Below is a small trained network, with its code and all its weights. Each question gives an input and a target symbol and asks what happens when units are switched off, that is, made to give their printed mean instead of their output.

import numpy as np


def w(rows, s, z=0):
    codes = np.array(rows[::2]) - 128.0
    scale = np.full(codes.shape[1], s)
    scale[-1] = z or s
    return codes * scale


def norm(h):
    return h / np.sqrt((h * h).mean(-1, keepdims=True) + 1e-5)


def softmax(a):
    e = np.exp(a - a.max(-1, keepdims=True))
    return e / e.sum(-1, keepdims=True)


def log_softmax(a):
    a = a - a.max(-1, keepdims=True)
    return a - np.log(np.exp(a).sum(-1, keepdims=True))


def net(x, mask):
    ids = ['αβγεζθλμξπστφψ'.index(c) for c in x.split()]
    T = len(ids)
    res = E[ids] + P[:T]
    u = 0
    for l in range(3):
        r = norm(res)
        for j in range(2):
            rows = slice(2 * j, 2 * j + 2)
            q, k, v = (r @ M[l][rows].T for M in (Q, K, V))
            z = softmax(np.where(np.tri(T) > 0, q @ k.T / 2**0.5, -1e9)) @ v
            o = O[l][rows]
            res = res + np.where(mask[u + j], z, o[:, -1]) @ o[:, :-1]
        u += 2
    return log_softmax(norm(res)[-1] @ U[:, :-1].T + U[:, -1])


Q, K, V, O = {}, {}, {}, {}
E = w([
[75,138,62,115,154,126],'α',
[77,162,100,189,125,173],'β',
[162,72,42,149,252,107],'γ',
[114,47,93,67,164,182],'ε',
[110,109,113,35,124,167],'ζ',
[186,38,136,90,167,152],'θ',
[172,165,84,65,126,171],'λ',
[136,199,106,103,143,122],'μ',
[154,105,51,134,115,222],'ξ',
[167,216,70,227,240,57],'π',
[84,99,121,84,135,190],'σ',
[37,224,133,109,223,78],'τ',
[139,65,111,129,131,212],'φ',
[87,175,168,107,126,134],'ψ',
],0.014)
P = w([
[133,109,131,142,112,100],'0',
[2,115,89,85,134,167],'1',
[138,163,164,164,209,164],'2',
[131,109,139,131,145,111],'3',
[57,137,38,59,129,164],'4',
[136,161,170,153,197,177],'5',
[130,116,138,130,136,113],'6',
],0.036)
Q[0] = w([
[81,161,5,161,81,117],'L0H0',
[201,115,119,148,95,218],'L0H0',
[180,198,201,1,155,95],'L0H1',
[105,24,85,72,146,34],'L0H1',
],0.011)
K[0] = w([
[146,159,40,186,121,91],'L0H0',
[165,104,125,142,48,166],'L0H0',
[142,177,184,39,101,79],'L0H1',
[92,100,113,66,255,178],'L0H1',
],0.014)
V[0] = w([
[123,85,186,119,136,163],'L0H0',
[104,112,118,76,166,100],'L0H0',
[247,151,5,28,138,169],'L0H1',
[83,68,91,209,155,206],'L0H1',
],0.011)
O[0] = w([
[175,161,187,140,130,54,77],'L0H0',
[103,116,170,111,124,105,195],'L0H0',
[99,5,219,226,157,171,75],'L0H1',
[108,175,112,148,63,217,253],'L0H1',
],0.013,0.005)
Q[1] = w([
[78,91,87,50,123,153],'L1H0',
[154,210,96,197,238,108],'L1H0',
[153,24,154,137,200,165],'L1H1',
[173,128,25,246,176,175],'L1H1',
],0.012)
K[1] = w([
[90,139,62,181,164,137],'L1H0',
[182,191,207,117,198,132],'L1H0',
[168,52,168,173,161,152],'L1H1',
[189,132,53,254,91,127],'L1H1',
],0.014)
V[1] = w([
[121,221,147,192,96,125],'L1H0',
[126,154,242,49,174,102],'L1H0',
[143,68,49,15,143,178],'L1H1',
[182,3,134,137,182,171],'L1H1',
],0.0068)
O[1] = w([
[139,37,173,123,206,49,206],'L1H0',
[117,100,34,147,174,110,80],'L1H0',
[158,48,95,200,122,213,170],'L1H1',
[216,204,3,24,109,122,4],'L1H1',
],0.0063,0.0038)
Q[2] = w([
[143,100,252,56,136,217],'L2H0',
[209,244,119,191,242,200],'L2H0',
[143,233,110,170,148,72],'L2H1',
[231,161,204,183,163,189],'L2H1',
],0.013)
K[2] = w([
[150,8,219,102,17,171],'L2H0',
[189,101,57,214,9,38],'L2H0',
[97,175,61,153,113,41],'L2H1',
[240,55,92,210,21,98],'L2H1',
],0.011)
V[2] = w([
[251,173,211,196,98,83],'L2H0',
[14,125,201,77,99,100],'L2H0',
[131,185,75,246,133,44],'L2H1',
[147,85,121,68,141,78],'L2H1',
],0.013)
O[2] = w([
[250,254,194,212,138,8,3],'L2H0',
[76,147,228,103,125,197,135],'L2H0',
[11,90,115,223,56,68,220],'L2H1',
[158,114,253,99,143,67,51],'L2H1',
],0.012,0.007)
U = w([
[47,85,157,121,108,203,126],'α',
[95,227,71,99,71,150,90],'β',
[168,113,32,140,157,121,45],'γ',
[171,145,150,96,134,140,166],'ε',
[128,128,190,96,129,103,177],'ζ',
[176,134,156,116,95,102,230],'θ',
[152,45,200,202,133,162,147],'λ',
[106,67,108,81,185,55,57],'μ',
[179,108,136,224,89,216,79],'ξ',
[76,95,150,230,80,90,156],'π',
[79,190,242,162,79,159,123],'σ',
[10,152,181,86,165,69,2],'τ',
[183,182,165,182,72,175,188],'φ',
[107,180,140,48,114,53,155],'ψ',
],0.011,0.0049)

Each question gives the input, a string of symbols that net reads in full, and the target symbol t.
The units are the heads (2 rows each of Q, K, V and O). Each row of codes is followed by its name. A weight is (code - 128) times the scale printed after its matrix; where a second scale follows, it is the last column's (O and U).
mask holds one flag per head, layer by layer. A switched-off head (its flag False) gives its mean, the last column of its rows in O, instead of its output. The means were averaged over made-up inputs and are rounded, as every weight is.
A unit's drop is (log p(t) with every unit on - log p(t) with that unit switched off) / (log p(t) with every unit on - log p(t) with every unit switched off).
The circuit of an input: a set's keep is (log p(t) with only the set's units on - log p(t) with every unit switched off) / (log p(t) with every unit on - log p(t) with every unit switched off). Starting from all 6 units, units are removed one at a time, each time the one whose removal leaves the highest keep (on an exact tie, the one counted first), for as long as the keep stays at least 0.8.
circuit, biggest first: the units of the circuit, biggest drop first
unit that matters most: the unit with the biggest drop
heads that matter: for each layer, one digit per head in row order, 1 if its drop is at least 0.15 and else 0, layers parted by /
drop of u: that unit's drop, to one decimal
input π ε π, target π: heads that matter	10 / 00 / 01
input μ α ψ, target μ: unit that matters most	L0H1
input γ π ψ β π π, target γ: circuit, biggest first	L2H0; L1H1
input λ β ψ φ α β, target λ: heads that matter	01 / 00 / 00
input π π π γ, target γ: heads that matter	11 / 01 / 10
input ξ β β π σ θ, target ξ: heads that matter	01 / 00 / 10
input γ α π μ, target μ: circuit, biggest first	L0H1; L1H1
input φ μ λ, target φ: circuit, biggest first	L2H0; L0H0
input φ ψ π, target φ: heads that matter	11 / 00 / 10
input σ α ξ, target σ: circuit, biggest first	L0H0; L2H0
input π π ψ π λ α γ, target γ: heads that matter	00 / 00 / 10
input σ α α, target σ: heads that matter	10 / 01 / 10
input ψ π τ, target ψ: heads that matter	01 / 00 / 00
input τ π λ, target τ: circuit, biggest first	L0H1; L2H1; L1H1
input λ ξ α λ ξ α, target λ: circuit, biggest first	L0H1
input θ α α ξ, target ξ: heads that matter	01 / 01 / 10
input π μ σ α γ β σ, target σ: heads that matter	11 / 00 / 10
input β β σ, target β: heads that matter	01 / 00 / 00
input π α θ α λ π, target π: drop of L2H0	0.0
input π γ π β, target β: drop of L0H1	0.6
input β π λ α τ π, target β: drop of L0H1	0.8
input π φ ζ σ α μ, target π: unit that matters most	L2H1
